Rows near named flat spaces through zero (a row that begins with a name and a colon came from that space)
j604-j428: [ 29  36   5  -6  21   7   6   4   9 -13  -2   9  -3  20  -6  27  10   2
  -5   2  -7 -16   4  13 -19  36   3 -12  11  26  -6  -7]
j538-j334: [  8  31 -12  -4   5   7   0  11  26   6  -6  -6  32 -32   8  19  23  14
  29  -1  -1 -18 -11  26 -22 -10   3   9   1  23 -23  14]
j32-j290: [-15 -12 -28   1 -24 -22 -11   6  -2  11  -9 -23  21 -38   8 -29  -6   4
  12 -14 -11  12  -8   1   6 -44   2  50 -15 -34  13  15]
j486-j826: [-20 -20 -12 -10   4  14  -2  20  10  10  10   9  -6 -30 -24  17  11  26
   2  20  20   6  36  -2   9  -7  14 -11 -10  27   6 -11]
j538-j334: [ -3  14   5   2 -43   2  -9  13  20 -18 -28 -10  12 -31 -17 -13  14  11
  45  -9  11 -13  -9   0 -21 -13 -16  25 -15   7 -17  33]
j901-j973: [  6  -2  10   1  -6  20  27  23   3   2  -7   4  10 -10 -10  35  25   1
  27  -9  12  -9  10  -5  -4  11 -18 -11  -3  23 -11   4]
j538-j334: [-10   5 -20  10 -25   1 -10   4   8   5 -16 -17  29 -36  14 -13  -2   9
  24  -4  -2   1 -17  13  -5 -40  -2  42  -8 -13 -10  30]
j654-j921: [  3 -19  15  15 -38   4   0   3 -12  -2 -27  -7  -6   4   1 -12  11 -11
  39   0   4  21   0 -27   6 -27 -27  -7   9 -42  11   2]
j604-j428: [ 21  54 -63 -17  46 -46   4  29  19  21  15  -3  34  -3   1  19  25  15
  15 -13 -27 -22  -5   9 -13 -10  21  20  -3 -12   7 -28]
j654-j921: [  5 -28  31 -17   2 -20  15  -2  -2   5   5 -13   2 -12   5  -5  21 -26
   0 -34 -15  12   6  -5  -4  16 -11 -24   1  -9  13 -22]
j538-j334: [ 19  15  14  16 -25   3 -16  -4   3 -36 -30   2  -7  22   0 -14 -14  -9
   7  -1  -9  -2  -4  -3 -18  14  -9   5  10  -8  -2   9]
j486-j826: [ -7 -30  27   5  -9  -3  15  -5  -5   4   0  -6   9  -2  16  -5   5 -25
   8 -24  -2   4  -9  -9   3   3 -17 -21   0  -7  -8  -4]
j901-j973: [  8  -2   7   9 -13   5  19   9  -8  -6 -12  -2   7   7   2  10   3 -12
  13 -16  -1  -4  -5  -8  -1   7 -19   6  -2  -3  -4   9]
j604-j428: [ -4  -5 -10  16  -8   4   6   0 -13   5  -5  -2   9   7  14  -2 -12  -6
   4  -3  -1   3 -13  -5  10 -16  -8  17   0 -18  -2  12]
j32-j290: [ 11  45 -27   1  13  -8   0   4  11  -1   0  -1  20   4   5   6  -1   9
   6  -4  -7 -26 -25  17 -14  -1   6  29  -4   8 -18  17]
j901-j973: [-19 -49  33   6 -19  39  56  12 -20  18   4  -6  16 -27   6  36  15 -17
  12 -30  25  -2  -1  -4  17  10 -35  -2 -18  32 -21  29]
j486-j826: [  3   6  -5  -5  -4  -5  -2  11  20   5  -8 -12  29 -36   9   5  20   3
  24 -13  -9  -4  -1  16 -16 -12   1   6  -1   7  -8   2]
j654-j921: [-17   0   3   4 -16  -2 -27  -5  18 -16  -4   5  -7  -8 -11 -24 -11  12
   5  12  12  -7  -2  -1  -7  -6   8  -3  -7   9 -13   9]
j604-j428: [ 11   1  18 -14   3  10  13   9  14  11  -3  -7  14 -28   1  24  38   0
  27  -8   0   0   8  11 -13   3  -9 -21   6  18  -6  -6]
j32-j290: [  2  10 -14  -1 -15  38   7  11 -15  12 -11   2 -19 -10 -25  24  10  30
  14  36  25  13  19  -3  15 -23  -7  27  -1   3  13  24]
j538-j334: [-36 -41 -23 -15  37 -17  13 -10 -16  36  49  -7  10 -24  16  -7 -24  -2
 -59 -14  -4   7   1  13  31  -6  27  18 -21   8  10  -9]
j32-j290: [ -8 -26 -50 -11  34  -1  12  12 -40  25  29   4 -22   4 -13  17 -29  17
 -67  17  -7  31  45  -4  42  -3  30  38  -9 -10  56 -24]
j654-j921: [-35 -34  -4  12 -10 -16 -32 -31  -8  -1  12  -6  -6  -2  21 -55 -47  -7
 -37   5  -4  15 -17   1  18 -25  18  15  -6 -26   2   8]
j604-j428: [-15   0 -30  -6   2 -35 -35 -14   6  11   8 -15   9 -20  13 -45 -16   7
 -11   4 -17  13 -12   8   4 -41  24  27  -4 -37  14  -4]
j538-j334: [ 10   3   3  26 -49   2 -15   6   1  -6 -45 -11  11   0  12 -18  15  -8
  66   5  -2  17 -13 -22  -7 -49 -29   2  17 -57   1  10]
j901-j973: [ -2 -27  14  -3  16   6  14  -4 -12  11  15   4  -7   6   7  12  -1 -11
 -22  -3  -1  12  14  -3  13  13   1 -24   6   5   9 -19]
j654-j921: [ 23  52 -32 -26  15 -34 -14  25  38  17  -6 -10  24 -29 -13   8  58  23
  61   2 -13 -10   2   5 -28 -29   8  -6   6 -17   4 -24]
j538-j334: [ 17  24  14 -18  12 -19  11  20  28  -8   0   5   8  -1 -18  17  40  -3
  33 -21  -2 -25   3  -5 -27  30  -7 -36  -2  22 -13 -22]
j538-j334: [ 21  45 -12 -10  10  13   5  12   2  -9  -3  13 -20  18 -33  26  10  23
   1  20  12 -16  11   1  -8  22   3  12  -2  24   3   7]
j32-j290: [  9 -17  50  13 -19  37   6 -11  -7 -16 -17  12 -24  25  -2  12   5 -13
  11  15  16  10   9 -13   0  19 -23 -46  19   9  -8   1]
j901-j973: [ -5  23 -43  15  35 -26  -5  14   8   5  19  24  10  43   4   6 -11   6
   2   9  -1 -25 -11 -18   6  -3  17 -18   1 -10 -12 -28]
j654-j921: [  2  -4  -7   2   3   0   2 -10 -21  12   3  -5  -9  12   7  -6  -9  -3
 -13   7  -4  15  -3  -5  16 -14  -1  13   5 -26  17   1]
j32-j290: [ -8  43 -49  -1  20  -6  16  39  23   4  13  17  24  -5 -25  33  13  30
  25  -1  18 -48  -6   0  -9   6   8  19 -26  40 -30  10]
j32-j290: [-12  -6 -17 -21  -1 -15 -36 -11  -5   6   9  -2 -40  -8 -30 -34  -9  26
 -23  35   5  28  26  -9  16 -24  25  12  -3 -25  40 -15]
j604-j428: [  5   5  10 -16  -8  12   7  14  12  -2  -5  -3  -3 -27 -23  16  25  13
  16   0  10  -3  18   6 -11  10  -4  -2  -7  26   0   5]
j604-j428: [-14 -17   7  12   4   4   6   2  -7 -16  11  21 -17  32 -11   2 -24  -6
 -23   0  13 -12   6 -18  10  30   2 -20  -8  20  -9  -7]
j901-j973: [  8 -29   9 -15  12 -52 -46 -55 -27   1  10 -24 -31  21  31 -76 -39 -31
 -69  -2 -51  56   0   2  15 -15  27   5  24 -82  62 -40]
j604-j428: [-25 -34   5  11  21 -10  10   9   7  -3  25  22   6  18   5   6 -13 -13
 -15 -14   8 -18   5 -17   8  26   7 -47  -8  25 -20 -28]
j604-j428: [ -1  -3  12   0  17  -2  -3  -4  10 -11  11  13  -3  15   2   4  -6  -6
 -17  -1  -1 -11   4   2  -7  28   9 -31   4  23 -11 -17]
j32-j290: [ 23 -13  43  21  -8  38  26 -15 -20  -7 -18  -1   4  23  31  25  -2 -31
  -2 -10  -6   9 -10   7  -1  22 -28 -20  24   3 -10  12]
j901-j973: [ 16   1  14 -24  -2 -15 -20 -20  -3   0  -5 -21 -15 -18   1 -26   6  -3
 -18   0 -23  28  10  15  -7  -4   9  11  10 -23  33 -10]
j32-j290: [-12 -39  18 -20  -1 -14  12   0   6  25  10 -23  22 -52  15  -5  27 -14
  10 -30 -10  16   5   9   1 -13  -4 -11  -6  -4   6 -12]
j901-j973: [ -2 -10  -1  -1  -7 -20 -11 -10  -6   3  -2 -11   0  -2  10 -27  -6 -10
  -3  -8 -13  14  -7  -5   4 -17   1   8   2 -33  14  -6]
j901-j973: [ -9 -12  22  23 -42  37  18   9  -4 -18 -25   2   7  -9  -4  12  -6  -3
  24  -7  23 -11  -8  -4  -3   5 -28  15 -12  25 -27  43]
j654-j921: [ -5 -32  28 -33  13 -25  -7 -37 -27  11  27 -12 -47  10 -10 -38 -11 -15
 -57  -2 -10  33  12  -8  22  13  11  -8  -1 -27  44 -23]
j486-j826: [  2  -6  21  27 -42   9   0  22  30 -23 -39  -2  40 -22  15   4  20 -14
  67 -23   1 -15 -11  -4 -30  -7 -27 -21   4   7 -36  12]
j486-j826: [-11 -15  -1 -12   7  22   2  -2 -11   7  14   5 -24 -10 -19  11  -8  18
 -30  23  16  13  27   5  17   6  12   6  -6  23  15   3]
j486-j826: [  7  17 -12  10  24   7  -2   6  11   2   6  18   6  22   7  22   3   6
   5  16   2 -12   2   1  -4   5   9 -29  14  11 -13 -18]
j654-j921: [  9  11  -3 -26  23  -4  -9  -9 -13   4  17   7 -45  20 -31  -1   0  16
 -34  27   4  14  25  -6  12  15  17  -5   3  -2  34 -20]
j901-j973: [  7  14 -11  -8   7  -4  12  21  12  10   0   1  12 -12 -10  21  29   8
  29  -5   3 -10   6  -3  -7  -3  -4  -8  -3   6  -4  -9]
j486-j826: [  0  -7   5  22 -23  29  27  19  -2  -1 -20  -1  28 -13  12  28   8  -7
  32 -15   9  -9  -8   1  -3  -4 -25  10  -3  15 -23  26]
j604-j428: [ 16   2  25 -19   5   6  21   6  -8   6   2   4 -26  12 -26  21  33  -2
  14   2  11   6  18 -17   2  19 -16 -30   5   3  14 -16]
j486-j826: [  7  21 -22  -6  19 -31  -6   9  20  11   5  -5  27  -7  13  -2  18   0
  21 -12 -18 -11 -12   5 -13 -14   9  -7   4 -15  -5 -20]
j486-j826: [  7   5   8  -6  15  -2  -9  -3  22   2   2  -3  18 -16  16   5  14  -2
   6  -2 -11  -2   0  19 -17   3  10 -25  12  13 -10 -15]
j654-j921: [  5  32 -25   8   4  10  -5  22  22  -7  -8  12  16  -4  -8  23   8  22
  24  14   8 -21   2   7 -14  -3   6   3   0  23 -19   5]
j32-j290: [  9  -8   2  -5  52   6  17   0 -15  -2  32  28 -27  49  -8  33 -17  -5
 -59  10  -2  -3  29  -5  14  55  19 -40   9  30  13 -41]
j654-j921: [-19   7 -18 -10  12 -13 -39 -11  14  -9  16  11 -23   1 -19 -28 -23  25
 -30  31   7  -1  11   4   2  -3  34   1  -6   9   6  -9]
j538-j334: [-25 -38  17   3 -19   7  -6 -19 -23 -18   8   3 -34   9 -13 -30 -45  -5
 -52   1  11  12   9  -8  20  18   5  19 -18   8  13  16]
j486-j826: [-20 -56  34 -18   9 -12  15 -17 -13  22  26 -11  -7 -16  11 -13   7 -24
 -23 -23  -3  20   6  -6  18   6  -3 -32  -4  -6  12 -21]
j538-j334: [-27 -47  42  -4 -23   9   1 -14 -10 -14   7   5 -33   0 -20 -22 -15  -9
 -21  -3  22   9  12 -18  13  21  -8 -21 -14  15   2   5]
[  1  -9  -3   0  -7 -22  13  -3 -15  10  -1 -17  11  -1  14 -15   1 -20
   4 -28 -15   6 -18  -8   7 -13 -13  21  -6 -34   9   4]
j901-j973
[ 30 -10  25  23  15  11  25 -20 -45 -28  -3  12 -23  79  23  10 -48 -43
 -66 -18 -25   8  -3  -8  11  60 -10  -3  19  -8  17  -9]
j901-j973
[ 22 -26  27  -6  17   3  20  -7 -24   1   5  -1 -16  22  10  16   0 -27
 -32 -14 -19  24  22  -4   8  32  -6 -26  18  -8  29 -30]
j901-j973
[  9  20 -22 -19  22 -17 -16   8  10   6   9   5 -13   1 -21   2  14  20
  -2  19  -4   4  21  -2  -2  -3  20  -8   4  -5  20 -27]
j654-j921
[-30 -55   4 -36  31 -52  -7   3  15  19  43  -6   1 -34  -5 -25  11 -10
 -29 -28 -14  12  29  -7   8  10  28 -43 -16   2  22 -59]
j32-j290
[-21 -31  -4  39 -26  -6  16   6 -19  -5  -9   5  16  27  22 -14 -26 -27
  15 -23   5  -7 -26 -32  18 -15 -25   6  -9 -31 -17  13]
j901-j973
[ -8 -14   8 -11   4  -6 -16  16  43   5   0  -4  30 -52   6   6  33   8
  31  -4  -4   0  19  16 -23  -9  13 -42   6  24 -14 -26]
j486-j826
[  4   1  -4 -17 -11  -9   1   1  -8  20  -4 -17  -7 -20 -11  -8  25   7
  22   3   0  19   4  -8   7 -30  -8  15  -1 -32  23   1]
j604-j428
[-15   3 -25  12  -3  -5 -10   7   2 -16   3  10   2   6  -7 -10 -32  10
 -19   2   4 -14  -1  -1   2   5  14  26 -16  13  -7  11]
j604-j428
[ 22  24  -2  -7  -6  -5 -16  11  16 -13 -19  -1  -4  -4 -15   2  19  10
  23   9  -8   4  16   0 -19   0   2  -6  10  -5  11 -13]
j901-j973
[ -7 -13  25   1 -11  15   0  -6 -15 -27   2  20 -49  36 -35  -6 -23   2
 -29  15  23  -2  18 -22  10  39  -3 -13  -9  21   7   3]
j604-j428
[  9   1   3  -4  -6   0  -1   9  -1  -1  -8   2 -11   5 -14   5  15   3
  16   7   2   9  15 -14   0  -3  -6 -12   6 -12  14 -13]
j654-j921
[  8  14   1  -7  10  13 -10   7  15  -7  -1  11  -9  -1 -15  17  11  17
   3  21   7  -3  21   6 -10  12  11 -21   8  24  -1 -12]
j901-j973
[  1  21 -19  23  -5  32   3  12  -1 -10 -12  16   4  15  -4  24 -14  17
   7  23  17 -15  -2   2   1  -1  -2  16   1  21 -18  23]
j654-j921
[ -9   1 -15  27 -22   7  -9  13  11  -7 -20   3  24  -6  13  -2  -6   4
  33   4   5  -7 -11  -4  -5 -26  -6   6   2  -8 -20  13]
j654-j921
[  5  14 -14  -6  16  -9  -4   3  10   8   6  -1  11  -6   5   5   8   6
   2   1  -8  -4  -1   9  -6  -5  10  -2   4   1  -1 -10]
j486-j826
[  5  -3  17   4  -4  19  26  -7 -19  -4   0  -3  -1   7   6  13 -12 -13
 -20 -16   2  -6 -11   9   4  24 -14  20  -6  18  -7  26]
j901-j973
[ -5   4  -7 -21  11 -45 -29 -21  -8  -4  18   0 -41  27 -22 -49 -16   2
 -32  10  -8  11   2 -20  11   0  19   0  -5 -37  33 -25]
j486-j826
[-14  -6 -17  14 -54  -1 -13   3 -23 -17 -27  -8 -22   0 -25 -37 -28  10
   7   7  12  13  -2 -24  15 -30 -13  64 -21 -36  20  38]
j538-j334
[ 17  34 -15 -42  44 -13 -20   3  27  17  21   0 -10 -23 -21  15  35  31
  -7  27  -7   4  29  23 -15   4  34 -22  11  20  19 -36]
j901-j973
[ -4 -30  11  10 -13  -7   7  -2 -10   4  -7  -9  11  -3  20 -10  -1 -22
   8 -19 -10  14  -4 -10   6 -11 -13  -6   4 -25   5  -6]
j654-j921
[  2 -13  -6 -15  39 -11 -10 -13 -18   2  28  13 -37  31 -10  -4 -24   2
 -64  19 -10  19  30  -4  19  25  29 -17   8  -2  36 -39]
j32-j290
[ -3  39 -43 -30  47 -20 -10  12  15  12  35  16 -17   4 -36  12   6  38
 -25  25   8 -20  17   6   2  12  37   5 -14  27   9 -21]
j32-j290
[-22 -35  34  -4   9  28  -1 -26  -6  -7  22   9 -22  -3   1  -2 -29  -3
 -56   9  14   4  10  17  10  33  13 -17  -4  47  -9   8]
j538-j334
[ -3 -29  21   2  19   0   1 -20 -18  -6  17  10 -24  33  10  -6 -27 -20
 -49   1  -7  13  10  -6  15  29   8 -29  10   0  13 -23]
j538-j334
[ 16  28 -20 -20   5 -22 -18  -6   5  15  -4 -19   3 -19  -1 -16  18  12
  10   6 -17  13  -4  12  -7 -29  10  26   6 -32  22  -3]
j604-j428
[  4  12 -13   7  -7  -2  -5   5   9   6 -12  -9  23 -15  14   0   9   2
  25  -2  -7  -1 -11   8  -8 -24  -3  12   5 -13  -7   7]
j538-j334
[  5   0  -9   5   1  25  12   5 -19   5  -3   5 -12   9  -7  21  -6   9
 -10  17   9   9  14  -2  14  -1  -3  14   3   3  12   8]
j32-j290
[ -7  26 -28 -12  14 -24 -20  -8  12  10  13  -6   5  -9  -1 -21  -3  15
  -5   8  -4  -9 -17  11  -3 -20  19  22  -7  -9  -2   4]
j901-j973
